Each row comes from the steps of one walk. Every step used is in the known rows, and no mark comes twice. Write the walk behind each row, first mark first.
Each row is shifted at random along 4 fixed directions that mean nothing.
Known rows:
S-X-N-C-R-W-H: [ -2.1  -9.0   2.2   8.9  -3.8  -1.1  -2.1  -9.3  24.1   0.9  -3.1  -9.6
  -2.5  -9.2   9.7 -11.8   3.8  -7.7   5.4 -18.5   7.8  -6.1 -12.1  -4.0
  -4.6  10.1   1.5  51.2   4.4   9.8 -14.9  -4.2  -2.0   2.6  -2.4   7.9
   5.4 -17.6  -7.1 -17.6   3.2]
R-W-S-X: [ -6.4 -10.1   7.2  10.8  -2.2  -0.9 -11.9 -10.2  13.4  -8.4   7.3  -8.0
 -11.1   7.2  17.9   9.5   9.0  -3.0   7.0   2.2   7.5   1.8  -2.9  -1.3
  -8.4   0.1   2.5  10.2 -11.3   0.8 -13.2  -3.5   8.2  -3.6  -5.7   7.7
   3.7  -8.1   1.0 -10.2   8.0]
C-N-G-R-W-S-X-H: [-20.1  25.4  -0.3   5.3  18.6   9.8 -21.8   7.7  14.1 -14.5  -1.6   3.4
   8.6   5.7 -23.5  19.6  14.1 -14.5 -12.6   6.0  -1.0 -28.3  31.8  -4.5
  14.6  -7.6  13.6  16.8  -5.4   4.0 -16.8 -13.2  -0.1 -11.4  -1.1 -17.3
   1.3   9.6 -11.8   8.8  10.0]
X-R-W-H-G-V-N: [  2.5  26.8  -6.0   5.1  17.8   1.4 -14.9   9.8  11.4   7.8  -7.5  -3.8
   8.9 -15.4 -10.7  -8.7  -9.2 -14.7  -5.2  -8.5  -1.8 -11.6   3.7   6.8
  12.3  -4.0  14.7  37.5   2.0   9.3  -2.6  -2.8   2.3 -16.8 -10.7  -5.5
  11.1  -0.7  -5.6   1.2   0.0]
W-G-N-C-R: [-18.0  -4.5  16.8  10.8  14.2   5.7 -12.8  -3.9   3.1  -9.6   0.7  -3.6
   9.3   7.8  -7.8  16.5   7.9  -0.5 -15.9   9.7  -0.1 -10.7  26.8 -16.2
   1.6   5.5   6.5 -10.1   6.1   4.2 -20.1  -0.9   3.2 -15.7   7.5  -8.1
  -9.7   4.0   6.0  14.2  26.1]
W-H-G-N-C-R: [ -4.6   0.3   3.1  -5.3   2.4   4.9   1.0  -4.7  15.7   4.0 -10.8  -9.7
   6.0 -17.7 -10.9 -11.4   8.5  -6.4  -6.6 -24.6  10.0 -10.9  -6.6  -8.0
   4.5  12.3  -2.9  42.0   6.7  -1.5  -1.0  -2.4 -11.2   3.2  -7.0  -1.0
   7.1  -9.9  -7.8  -7.3  -5.5]
X-R-W-H-G-N: [-16.6 -15.0  17.0  25.1   7.4  -0.3 -23.9  -8.0  12.3 -11.1   7.4 -16.0
  -9.8  14.6  11.0  15.7  -0.9  -8.7  -2.8   0.1  -7.6 -16.2  18.2 -16.8
  -3.1   2.0   1.3  -7.1  -0.4   8.2 -27.4 -10.2  16.5  -9.1   0.9  -5.1
  -2.1  -8.5   5.5  -1.0  17.6]
H-G-W-R: [  1.0  -4.4   1.9  -1.0   2.1  -0.1  -3.2  -6.6  12.7   8.2  -9.1  -3.5
  -3.8 -19.0   3.8  -6.2  -4.4 -11.9   2.6 -23.7   8.9  -7.3 -12.9  -4.5
   2.1  11.8   0.9  29.4   4.1   1.0   6.1  -1.8  -2.0  -3.6 -17.3   5.4
   2.4 -13.6  -0.4 -12.6  -9.2]
N-C-R-W-S-X-H-G: [ -2.0   9.0  -5.1 -12.6  -0.6   4.1  -5.6  -3.6  14.8  -0.3  -2.4  -5.6
   4.3 -18.0 -19.5  -6.5   3.6 -19.6  -9.1 -28.3  14.1  -6.8  -8.6  13.1
  14.3   3.4   3.5  51.6   1.5   3.0  -2.1 -13.3 -14.2  19.0 -13.0  -5.1
  16.6  -7.1 -20.1 -11.1 -14.5]
V-R-W-S-X-H-G-N-C: [ -6.8 -18.7  10.8  17.1  -2.0  -2.1 -19.0 -16.1  18.2  -6.6   6.2 -21.6
 -12.4   1.1  16.3   7.1   3.4  -6.9   0.2 -12.8   2.5  -8.8  -4.1  -9.2
  -5.2   6.0  -1.5  30.6  -2.9   2.8 -18.9  -7.8   7.7  -0.1  -6.2   1.4
   9.8 -17.6  -5.1 -13.6  11.4]
G-N-C-R: [ -0.7  -9.6  17.5  -5.5   0.9  -1.6   0.2   0.3  -4.8   0.1   8.8 -10.3
  10.8   4.5   3.1  -1.3  -8.0  -1.4  -9.5  -7.6   2.3  12.4  -4.3  11.7
   4.2   9.8   1.8  -7.7   1.7  13.9  -5.9   3.2   5.3   8.9  -0.2  -1.6
  -2.2  -3.3   9.8   9.0  14.5]
R-W-S-X-N-C: [-12.7 -14.6   9.7  22.9   2.1  -1.7 -16.7 -11.2  13.5 -15.3   6.5 -11.0
  -7.1   9.9  13.0  13.1  10.4  -2.7  -0.3   8.4   1.3  -4.6  12.6  -7.3
  -4.5  -2.7   4.4  15.4  -5.6   8.6 -26.0  -5.3  11.9  -4.6   4.1   0.9
   1.9  -5.2  -1.9  -3.8  17.4]
S-W-G-V: [  0.1   5.1  -1.4   7.1   9.0   4.8  -0.7  -7.4  18.0   7.0  -9.8  -1.3
  -4.2 -18.6  12.3  -5.0   2.1  -6.5  13.0   0.1   9.8  -2.6  -8.6  -7.4
  -6.1   7.2   7.1  33.6  -2.4   3.5   0.5   5.8  -1.8 -26.3  -9.4  14.8
  -1.4 -12.9   2.9 -12.1   7.1]
R-W-H-G-N-C-X-S: [ -7.6   2.6  14.9   1.2   8.7   3.2  -9.5  -1.5   5.4  -0.1   5.9 -13.4
  10.8  -1.0   6.7   2.3  -6.6  -7.2  -4.4  -2.5   5.4   1.5  -4.1  10.6
  10.2   9.1  13.8  12.2   5.8  15.8 -18.6   2.8   0.7 -10.4  -6.4   0.4
   3.9  -4.4   8.5   3.4  13.8]
C-X-S-W-G: [ -2.9  11.0 -12.2 -21.0  -3.1   7.9   6.1   1.0   5.8  -1.6   0.3  -2.3
   8.5  -8.8 -18.3  -0.7 -10.9  -7.9  -4.1 -23.5   1.6  -7.8  -8.0  23.1
  22.9  -5.7  10.6  23.9  -4.0   1.6   1.6 -10.6  -9.0  26.7 -18.4 -11.0
  11.8   3.2 -14.1  -3.8 -19.6]
H-G-V-R: [  5.7  11.3  -5.9  -9.4   4.7   1.1  -3.6   6.0   2.7   8.3  -2.6  -4.9
   2.6 -17.6 -15.3  -2.9  -8.9  -9.4  -7.3 -21.4  -0.6  -4.2  -4.9  14.2
   9.2  -0.3   4.6  19.7   0.5  -8.8  18.0  -5.4  -2.6   2.5 -14.6  -6.1
  11.7  -1.1 -11.1   0.5 -11.6]
N-C-R-W-H-G: [  3.3 -13.4  21.3 -13.8  -4.1  -0.7  -1.6 -10.5  -2.4   3.5  16.3 -20.2
   8.0  -5.6   3.9  -3.0 -12.7 -12.9 -10.6 -19.8  17.5  22.5 -17.7  23.4
   8.1  15.4   5.8   1.1   3.6  13.0  -8.8  -2.4  -1.7  17.5 -12.4   4.6
   6.7 -13.3   7.4  -1.2   7.8]
R-W-S-X-H-G: [ -4.6  -3.6   2.2  -3.3  -6.1   0.7  -6.6  -7.9  12.1  -6.7   7.1 -15.7
  -5.7  -4.0   3.6   5.0  -0.5 -12.1   2.5 -19.6   8.0  -2.7 -11.4  15.4
   8.1  -0.2   2.5  24.8 -10.2   2.9  -5.5 -12.0   2.9  17.4 -16.5   0.0
  14.9 -10.3  -8.9 -13.6 -10.8]
R-W-H-G: [ -9.9 -29.5  15.6  16.6  -5.8  -1.9 -12.0 -22.2  14.4  -7.1   9.8 -21.5
 -18.3   7.1  18.7   9.6   5.3  -4.8   5.6  -8.9   6.9  -0.3  -3.8 -12.7
 -10.8  10.5  -4.9   1.5  -0.4  -2.5 -17.5  -7.5   6.8   2.7  -3.8   7.5
   3.4 -16.8   3.5 -12.9   8.1]
N-G-W-S-X-H: [-20.7  19.7  -5.2  13.2  20.3  11.8 -14.0   4.5  17.6 -13.8 -14.2   8.1
   1.3  -4.5 -12.6  15.4  20.7 -10.9  -2.4  18.1  -1.8 -31.0  27.5 -21.3
  11.7  -6.0   4.3  29.9  -1.2   0.7 -13.6  -5.1  -6.6 -33.7   3.5  -8.7
  -3.6   6.6 -12.8  -0.7   5.5]
S-X-H-R-W-G: [ -1.0  10.0   2.6   4.4   3.8   2.6  -8.2  -2.4  18.1   5.5  -1.2  -1.0
  -2.6 -13.7  12.9  -1.8  -4.9 -15.5   9.4  -9.7   7.4  -9.4 -11.2   3.9
  -1.5   9.5  10.7  34.2   3.0  10.9  -7.0  -4.5  -1.9 -21.6 -10.8   9.1
   2.0 -15.8  -1.1 -16.6   3.9]
H-R-W-G-V-N: [ -9.0   6.6   9.3  25.9  20.0   1.3 -29.0  -2.5  12.1  -0.9   2.8   0.1
  -5.5   1.3   5.0  15.3  -1.4  -8.7  -4.8  11.5  -4.0  -9.9  21.8  -9.8
  -6.6   1.9  18.4   3.6   4.7   3.6 -12.4  -2.4  10.2 -41.9   0.7  -2.2
  -4.8   0.1   4.9   7.6  29.2]
G-W-S-X-N: [ -9.6 -12.3  10.9   3.5  -1.6  -1.1  -1.9  -0.3   4.5 -14.6   9.9 -18.7
   2.3   7.8  12.6  10.5  -4.5  -1.2  -0.1  -6.9  -6.7   1.5   1.1  17.0
  14.3  -4.4   2.8  -3.3 -16.0  11.9  -8.8  -6.0  19.9  15.9 -11.9  -5.6
   3.1  -0.6   2.4   2.2  -0.4]
S-X-N-C-R-W-H-G: [ -9.6 -18.1   0.9  15.8  -5.9   0.6  -7.8 -16.4  31.8  -2.9  -6.1 -11.9
 -13.2 -12.1   2.9  -4.6   9.3 -10.5   2.9 -28.2   6.2 -20.0  -5.0 -17.2
  -7.6  11.5  -1.7  58.8   8.7  -1.5 -15.6 -12.1  -5.5   4.1  -2.9   3.9
   6.6 -21.0 -16.1 -22.8  -0.4]
H-W-G-V-N-C-R: [ -6.6 -23.4   3.8  21.8   5.0  -3.8 -10.7 -20.4  25.2   3.5  -3.4 -13.7
 -12.4 -13.2   4.2  -2.1   0.4  -4.3  -1.0 -19.6   3.9  -7.9   0.5 -15.4
  -7.8  10.3   2.3  36.8  12.6  -5.9  -6.3  -5.9  -0.9  -8.8  -2.5   3.5
   1.0 -13.6  -5.0  -7.7   7.9]
S-W-H-G-N: [ -5.6  21.5  -4.2  -0.3   9.6   9.4  -3.2   4.1  13.8   0.1 -13.5  -1.7
   2.4 -19.3  -6.2  -3.0   9.3  -6.9   2.5  -4.1   1.4 -17.4   4.8  -8.6
   8.9   1.6  12.3  35.2  -3.7   3.1  -0.4   1.3  -5.9 -20.1  -9.7  -1.4
   3.6  -4.2  -6.0  -4.2   3.8]
G-R-W-S-X: [ -3.6  16.9  -1.8 -10.0   5.9   0.6 -13.2   9.9   1.4  -9.4   5.9  -1.9
   6.1   1.7 -12.6  11.5   9.5 -12.4  -6.2  -5.3   2.2  -2.6  11.3  19.3
  12.9 -10.9   5.3   1.8 -22.0   2.0   4.7 -10.9  12.0  15.3 -15.4  -9.2
  13.0   8.5  -9.8   6.7  -8.4]
N-C-X-R-W-H-G-V: [ -2.0  28.1  -2.5  -4.1  20.3   4.6  -7.1  10.0  11.6  10.0  -9.8   4.5
  18.5 -20.1 -16.9  -9.9  -1.1 -17.4  -7.3  -6.3   7.8  -6.8   3.1   9.4
  15.9   6.6  14.0  42.7  14.6  12.1  -3.8  -0.9 -12.8 -23.4  -4.8  -2.4
   5.7   2.0  -7.8   2.3   0.6]
R-W-G-V: [  1.8  23.4  -8.9  -0.1  17.1   2.5  -7.5   3.2  10.7   7.5 -11.8   7.0
   5.8 -15.7 -11.1  -5.4   5.5 -11.5   2.6   0.5  11.3  -2.3  -1.1   2.0
   2.6   1.6   9.7  35.1   0.3   3.8   6.1   3.2  -5.8 -18.0  -8.3   5.3
   7.8   2.2  -3.9  -0.5  -3.4]
N-C-R-W-G-V-H: [ -3.1   3.7  -0.5  -0.8  10.0   1.8 -10.4  -5.8  10.4  -0.5   0.7  -7.4
   4.3  -5.5 -18.9  -1.2   5.2 -12.6 -12.1 -10.5   8.2   2.6   5.2   3.2
   6.8   5.3   2.2  28.9   4.3   0.5  -2.9  -7.8  -6.6   3.8  -1.9  -5.9
  13.2   1.7 -12.7   3.4   3.8]
C-N-G-V-R-W-S-X-H: [-16.6  10.1   4.5  14.2  15.8   6.4 -21.4  -0.7  19.5 -11.4   4.3  -7.6
   0.8   8.6  -7.3  16.5   5.9  -9.8  -7.6   4.4  -1.9 -18.6  20.0  -2.6
   6.4  -4.0  11.8  21.2  -2.9   1.6 -19.4 -10.8   3.0 -16.4   0.3 -10.6
   2.3   1.4  -7.8   2.8  17.4]
G-N-C-R-W-S: [ -4.3  -6.8   5.8  10.8   5.7   0.1 -12.7  -9.6  16.8   0.9  -5.9  -3.1
  -2.1  -1.5   4.9  -6.7  10.7  -4.4  -1.3  -6.1  10.8  -2.3  -4.5 -14.7
  -8.7   9.4  -2.3  35.6   2.3   7.5 -13.0   2.8  -2.7  -5.6   1.4   4.9
   2.0  -8.4   1.2  -5.7  10.5]
R-W-S-X-H: [ -4.9  -0.9   3.6   1.7  -2.3  -0.4  -7.8  -4.6   9.6  -9.2   9.1 -12.4
  -2.4   5.7  10.1   5.5   2.2  -7.6   4.9  -3.9   4.8   1.6  -5.4  13.7
   5.7  -3.6   2.6  13.4 -13.2   8.7 -11.8  -8.0   8.1  10.2  -8.9   1.1
  10.4  -5.2  -2.9  -8.1  -2.2]
C-N-G-R-W-H: [ -9.5 -29.0  11.3  12.5  -4.2  -0.6  -9.4 -24.0  24.4  -4.3   3.2 -17.4
 -14.7   6.0   9.0   2.9  10.0  -7.3   4.3 -20.3  13.2  -7.5  -7.5 -19.1
 -13.1  14.9 -11.0  24.6  -0.2  -1.8 -15.1  -8.7   1.7  13.0  -4.2   6.4
   2.4 -19.8  -1.1 -16.2   3.9]
C-X-W-G-N: [-22.0   1.8  -3.1  10.3  11.9   4.7  -9.5  -1.1  13.8  -7.8  -7.1   3.4
   2.4   6.7 -15.2  13.2   4.0  -1.2  -4.8  -4.2 -11.1 -29.6  23.1 -14.7
  11.0  -0.5   7.4   7.0  11.5   1.0 -14.0 -10.5  -2.0  -6.4   1.7 -15.0
  -4.6   9.0  -6.8   5.4   3.5]

Write each row's walk:
[ -7.9  -1.6  -1.7  10.5   8.9   1.2  -9.5  -9.1  24.2   1.0  -5.3  -7.3
  -4.4  -7.3 -10.1  -0.5   1.4  -8.2  -4.7 -17.5   3.4 -15.1   5.5  -8.5
   1.6   6.4   6.1  40.5   8.4  -4.4  -2.7  -9.0  -4.5  -9.5  -3.7  -6.0
   4.7  -6.1 -10.1  -5.1   5.2]
C-N-G-V-H-W-R
[ -3.3  11.8 -15.1  -9.6   3.7   3.2  -2.7  -5.1  16.6   2.1 -10.4   3.5
   5.4 -18.2 -31.0  -9.3   7.4 -18.3  -7.1 -28.7  10.2 -13.9  -2.1   4.7
  16.4   5.9   0.5  60.3  13.4   3.8   1.5 -15.8 -21.7  16.5  -5.9 -10.0
  16.0   0.3 -27.5  -9.2 -21.6]
N-C-X-H-R-W-G
[ -9.0  13.5   5.8   2.1  14.6   4.8  -5.4   5.4  11.5   2.4  -6.9   3.6
  12.1 -12.5  -2.0   1.5  -2.7  -8.6  -4.1  -0.4   1.8 -14.3   6.6  -1.5
   7.8   6.2  16.4  23.3   8.1  13.8 -11.7   1.6  -2.3 -23.4  -5.2   0.7
  -5.7  -3.7   2.9   1.2  16.1]
S-X-W-G-N-C-R
[-14.6  14.5  -7.0  -0.2   9.6   9.8 -13.2   4.5  13.5  -8.8   5.2  -5.0
   2.0   1.0 -17.7  14.4  -6.8 -10.8  -8.9 -10.3 -13.1 -19.3  18.3  13.8
  20.3  -8.6  14.6  13.0  -2.7  -3.2  -4.9 -18.2   0.6  -3.0  -9.3 -20.8
   9.4   9.7 -17.2   5.6  -0.2]
C-X-S-W-G-V-H-R
[-13.9 -22.0  15.7   6.8   0.1  -2.8  -4.2  -7.9   9.7  -9.0   8.8 -18.4
   1.5   8.2   4.3   5.2  -1.2  -3.3  -4.7 -15.6  -5.6  -3.8   5.1   4.7
   9.6   8.6  -2.8   3.3   5.2  13.0 -14.7 -10.6   8.4  13.1  -0.1  -8.3
   1.5  -4.2  -0.6   2.0   7.3]
G-N-C-X-W-H-R
[ -9.9  -2.0  10.1  11.9   6.9   3.9 -10.1  -5.0  21.0  -1.2   1.5 -15.6
   3.6  -8.8  10.7   1.7  -1.4  -5.1  -3.5  -8.6   1.9 -10.6   0.1   1.4
   2.2   4.8   7.1  32.9   2.1   1.5 -14.6  -4.1   3.3 -19.5  -4.6   0.8
   1.9 -11.8  -1.9  -6.6  13.7]
W-S-X-H-G-V-N-C-R
[ -7.8  -5.1  -0.5   5.2  -0.1   1.3  -6.6  -7.2  17.1  -5.7  -1.7  -4.6
  -0.1  -6.7 -10.1   2.2   3.2 -10.5  -6.1 -18.5   4.4 -12.6   4.4  -1.5
   3.3   3.7   6.8  38.8   4.2   5.2 -12.4 -10.8  -2.3  10.7  -3.7  -3.7
   5.8  -7.3 -13.9  -7.6   2.1]
S-X-N-C-R-W-G
[  1.9   3.2   6.0  -6.9   3.7   1.0  -4.3  -6.8  11.4  11.3  -1.3  -7.5
  10.4 -16.3   5.9 -10.9  -5.8 -14.4   1.0 -18.8  16.8   2.6 -21.0  11.5
   7.6  16.0   3.6  38.5   9.9  14.8  -6.6   0.2  -8.8  -3.6 -12.2   7.5
   7.0 -13.5   0.7 -10.8  -3.5]
N-C-X-H-G-R-W-S
[ -4.1  -3.8   6.1  -1.7   2.8   1.9  -1.2  -4.9  11.6  -4.2   7.3 -17.4
  -1.7  -8.0   3.5   7.7  -2.3  -7.3  -1.1  -8.2   5.4   4.4  -5.6  17.7
   8.4   1.6   4.9  21.0  -7.5  -2.3   4.2  -4.8   3.6  -7.7 -12.2   0.1
  10.3  -6.6  -6.9  -5.0   3.3]
N-G-V-H-W-S-X
[ -2.8 -11.2  10.3  12.4   7.6  -3.8 -14.8  -8.2   9.5  -3.3   9.6 -16.4
   0.7   5.4   5.1   1.8  -1.5  -2.8  -7.7  -3.2   2.7  10.9   2.6   8.1
  -0.3   0.7   3.8  12.9  -3.6   4.6 -10.4  -2.1  10.8   0.7  -0.6  -1.5
   6.9  -1.8   1.4   6.1  16.2]
G-V-N-C-R-W-S
[-12.1 -10.3  15.6  13.2   0.9  -0.1 -13.2  -6.4  15.3  -8.5  10.6 -14.6
  -7.5   6.1  17.7  14.0  -3.5 -10.7   5.4  -9.0  -2.8  -9.9   1.9   3.0
  -1.4   7.9   5.8   6.0  -4.1  11.9 -15.3 -10.6  14.0  -7.8  -6.6   1.0
   0.2 -13.4   2.7  -8.1  13.5]
S-X-H-R-W-G-N
[ -9.1  16.5   3.1   1.8  16.0   3.7  -8.9   8.4   7.1   1.6   2.2  -1.5
  17.5  -2.3 -12.3   7.1 -17.8  -8.6 -12.3  -5.4  -8.4 -12.2  15.5  16.7
  21.4   1.7  24.1  12.2  13.8  12.7  -7.7  -5.8   1.8 -22.7  -3.7 -16.0
  -1.5   6.7  -2.2  11.1  14.7]
C-X-N-G-V-H-W-R
[ -3.1  -0.6   3.9   0.7   4.4   3.1 -11.6  -8.1  15.1   4.8  -7.9  -4.2
  -0.8 -15.1  -6.8  -5.6   4.5 -11.0  -7.0 -21.0  13.9  -6.9  -8.6  -6.8
  -0.8  11.4   3.6  43.5   5.9   2.2  -3.8  -0.6  -9.5  -2.0  -9.5   1.4
   6.8 -10.4  -4.7  -7.5   1.5]
H-G-N-C-R-W-S
[ -0.5  -9.6  16.5   2.4   0.0   1.8   0.1  -6.7  13.7   5.6   4.6 -15.1
   4.8  -7.4  27.6 -10.1 -11.5  -4.1   7.2 -10.8   5.7   6.5 -21.3   9.7
   1.0  15.7   7.2  26.7   2.9  21.5 -14.9   6.2   3.1 -12.1  -8.1  10.2
  -1.4 -18.4  12.2  -9.5  15.7]
G-N-C-X-S-W-H-R
[  0.6  24.4   1.6  -1.7  16.2   4.6 -13.2   7.4  12.7   8.5  -4.1  -1.4
  11.1 -22.6  -8.9  -2.8  -3.5 -12.5 -10.1  -9.4   8.2  -2.7  -1.2  14.5
   8.5   3.6  23.1  42.4   3.3   2.2   2.6   2.3  -5.0 -26.8 -13.0  -0.4
   7.4  -2.2  -5.1   3.1  12.3]
H-G-V-N-C-R-W-S-X
[-15.2 -20.3  18.0  16.5   1.2   4.3 -10.3 -16.1  26.5  -6.3   5.1 -15.4
 -10.5   2.0  22.2   8.4  -2.2  -9.4   5.2 -12.5   5.5 -12.2  -7.0  -9.1
  -3.5  14.9   1.7  24.7   2.6   8.8 -21.1  -7.1   2.8 -13.7  -6.4   4.7
  -7.6 -20.2   4.9 -15.8  14.3]
C-N-G-W-S-X-H-R
[  1.2  11.6  11.5  -2.7  11.9  -0.2  -2.3   5.8   4.6   7.8  -0.9  -4.7
  19.7  -3.8   7.4 -11.9  -7.3  -6.4  -1.4  -1.8   6.4   6.9  -9.5  10.7
   9.0  12.2  10.8  22.6   7.9  26.7 -13.7   8.6   0.0 -14.4  -2.7   3.9
   0.3  -4.2  10.7   3.2  14.0]
G-N-C-X-R-W-H
[  6.4   7.4  -2.9 -17.0  -1.5  -0.4   4.1   1.3   7.4  -0.7   3.6 -12.3
   8.8 -12.8  -6.0  -5.8  -8.2 -13.9   0.1 -23.3  14.1  11.4 -22.1  38.5
  15.8  -2.7   6.4  42.6 -15.6  12.5   8.9  -4.2   4.2  24.8 -22.5   1.6
  20.1  -6.2  -9.5  -8.5 -16.3]
R-W-S-X-N-G-V
[-11.2  -5.4  14.5  -3.4   5.4  -0.1  -5.6  -2.1  -1.9  -8.6  12.4 -19.6
  12.7   1.7 -10.5   8.9 -13.6 -10.4 -15.1 -14.2  -4.0  -1.5  10.9  19.5
  24.3   2.2   9.3  -8.7   3.5  17.5 -12.8 -12.0   6.5  18.3  -5.9 -15.2
   3.1   1.3   1.4  12.8   5.0]
X-H-W-G-N-C-R
[ -6.8 -12.5  13.1  13.9   4.1   2.3 -15.6 -13.0  20.6  -4.3   9.4 -14.5
 -13.8   0.4  17.6  12.4   2.3 -11.7   3.8  -2.2   8.6   1.6  -4.8   1.2
  -9.4   8.7   1.3  23.4  -5.5  -1.4  -7.3  -5.5   6.5 -24.7  -6.7   7.3
   5.8 -15.3  -2.7 -13.4  17.6]
N-G-V-H-R-W-S-X
[ -2.7   7.0  11.0  -4.9   6.1   3.0   1.7   3.0  14.1   8.5  -3.6  -8.9
  10.9 -20.5   9.6  -9.8  -9.0 -10.4   1.2 -16.0   6.5  -6.0 -14.4   9.1
   8.6  13.7  12.9  33.1   7.6  15.7  -7.4   2.8  -2.9 -15.8 -13.4   7.5
  -0.1 -15.6   5.6  -8.4   9.0]
S-X-W-H-G-N-C-R
[ -8.6   2.6  -3.4   4.3   0.6   4.2  -6.0  -0.5  14.6  -7.2  -3.0 -16.2
  -2.1  -8.7  -4.6   4.3  -1.4  -4.9  -4.5 -19.3  -8.9 -17.3   1.5   2.3
  15.4  -1.2   5.9  33.4  -3.9  -1.9  -1.4  -9.4   3.6   1.7 -13.4 -12.2
  13.3  -2.3 -15.0  -4.9  -5.5]
V-H-G-W-S-X-N
